Below is a small trained network, with its code and all its weights. Each question gives an input and a class and asks what happens when units are switched off, that is, made to give their printed mean instead of their output.

import numpy as np


def w(rows, s, z=0):
    codes = np.array(rows[::2]) - 128.0
    scale = np.full(codes.shape[1], s)
    scale[-1] = z or s
    return codes * scale


def f(y):
    return np.maximum(y, 0)


def log_softmax(a):
    a = a - a.max(-1, keepdims=True)
    return a - np.log(np.exp(a).sum(-1, keepdims=True))


def net(x, mask):
    res = np.array(x, float).reshape(1, 7) / 4 @ E
    y = f(res @ A[0][:, :-1].T + A[0][:, -1])
    res = res + np.where(mask, y, B[0][:, -1]) @ B[0][:, :-1]
    return log_softmax(res[-1] @ U[:, :-1].T + U[:, -1])


A, B = {}, {}
E = w([
[140,167,6],'x0',
[114,30,90],'x1',
[237,107,144],'x2',
[127,128,128],'x3',
[129,128,126],'x4',
[128,128,128],'x5',
[127,128,128],'x6',
],0.018)
A[0] = w([
[228,141,125,152],'neuron 0',
[126,187,252,217],'neuron 1',
[239,169,151,52],'neuron 2',
[152,106,34,140],'neuron 3',
[43,123,148,149],'neuron 4',
[64,253,108,254],'neuron 5',
[48,137,125,251],'neuron 6',
[133,43,153,113],'neuron 7',
[162,86,219,133],'neuron 8',
[86,108,193,187],'neuron 9',
[23,87,109,179],'neuron 10',
[56,110,125,140],'neuron 11',
[182,24,97,140],'neuron 12',
[107,52,173,138],'neuron 13',
[114,168,224,198],'neuron 14',
[95,51,135,85],'neuron 15',
[84,188,85,213],'neuron 16',
[189,131,104,64],'neuron 17',
[132,65,42,45],'neuron 18',
[165,180,76,97],'neuron 19',
[122,125,128,37],'neuron 20',
[134,75,81,62],'neuron 21',
],0.016,0.0052)
B[0] = w([
[210,55,73,209],'neuron 0',
[104,75,169,245],'neuron 1',
[179,54,106,210],'neuron 2',
[100,102,126,233],'neuron 3',
[106,71,76,198],'neuron 4',
[100,186,109,255],'neuron 5',
[76,111,113,213],'neuron 6',
[183,180,88,201],'neuron 7',
[170,179,173,227],'neuron 8',
[118,92,94,203],'neuron 9',
[95,91,84,235],'neuron 10',
[98,83,59,192],'neuron 11',
[170,152,159,228],'neuron 12',
[140,197,82,208],'neuron 13',
[87,87,142,219],'neuron 14',
[139,134,67,194],'neuron 15',
[120,165,126,221],'neuron 16',
[163,88,114,171],'neuron 17',
[81,104,253,220],'neuron 18',
[161,125,91,200],'neuron 19',
[147,132,120,128],'neuron 20',
[139,111,184,186],'neuron 21',
],0.013,0.02)
U = w([
[31,136,155,252],'0',
[141,107,49,100],'1',
[159,106,163,200],'2',
[189,181,141,18],'3',
[74,249,83,84],'4',
],0.019,0.0032)

Each question gives the input, the list of numbers given to net, and the class t.
The units are the neurons (one row each of A and B). Each row of codes is followed by its name. A weight is (code - 128) times the scale printed after its matrix; where a second scale follows, it is the last column's (A, B and U).
mask holds one flag per neuron, in row order. A switched-off neuron (its flag False) gives its mean, the last column of its row in B, instead of its output. The means were averaged over made-up inputs and are rounded, as every weight is.
A unit's drop is (log p(t) with every unit on - log p(t) with that unit switched off) / (log p(t) with every unit on - log p(t) with every unit switched off).
The circuit of an input: a set's keep is (log p(t) with only the set's units on - log p(t) with every unit switched off) / (log p(t) with every unit on - log p(t) with every unit switched off). Starting from the 12 units with the biggest drops (on a tie, the unit counted first), units are removed one at a time, each time the one whose removal leaves the highest keep (on an exact tie, the one counted first), for as long as the keep stays at least 0.8.
circuit, biggest first: the units of the circuit, biggest drop first
top k neurons: the k neurons with the biggest drops, biggest first
drop of u: that unit's drop, to one decimal
input [2,6,-4,-7,-8,4,2], class 0: circuit, biggest first	[neuron 18]
input [0,-4,4,-5,-4,8,3], class 2: circuit, biggest first	[neuron 11; neuron 13]
input [0,-1,3,8,3,0,6], class 2: top 2 neurons	[neuron 10; neuron 11]
input [-3,0,0,4,0,8,2], class 0: top 4 neurons	[neuron 0; neuron 2; neuron 12; neuron 19]
input [-2,0,3,-3,4,6,1], class 2: top 2 neurons	[neuron 5; neuron 16]
input [0,7,8,7,3,2,-1], class 3: top 2 neurons	[neuron 7; neuron 12]
input [1,-7,-1,-1,1,7,-5], class 4: top 2 neurons	[neuron 5; neuron 18]
input [-2,-1,0,2,6,7,2], class 0: top 2 neurons	[neuron 0; neuron 2]
input [-6,4,1,-2,-4,-4,-2], class 3: top 2 neurons	[neuron 8; neuron 5]
input [0,-3,-1,-1,0,-7,1], class 0: top 2 neurons	[neuron 13; neuron 7]
input [2,0,-8,-1,2,1,6], class 4: top 2 neurons	[neuron 5; neuron 1]
input [0,-6,4,-8,5,3,1], class 2: drop of neuron 1	0.7
input [-6,2,8,-3,2,2,3], class 3: drop of neuron 8	0.2
input [8,0,-2,-3,6,5,7], class 4: drop of neuron 5	0.3
input [3,7,-5,-7,-7,-8,3], class 0: drop of neuron 18	0.6
input [7,2,0,8,-7,-4,-5], class 0: top neuron	[neuron 18]
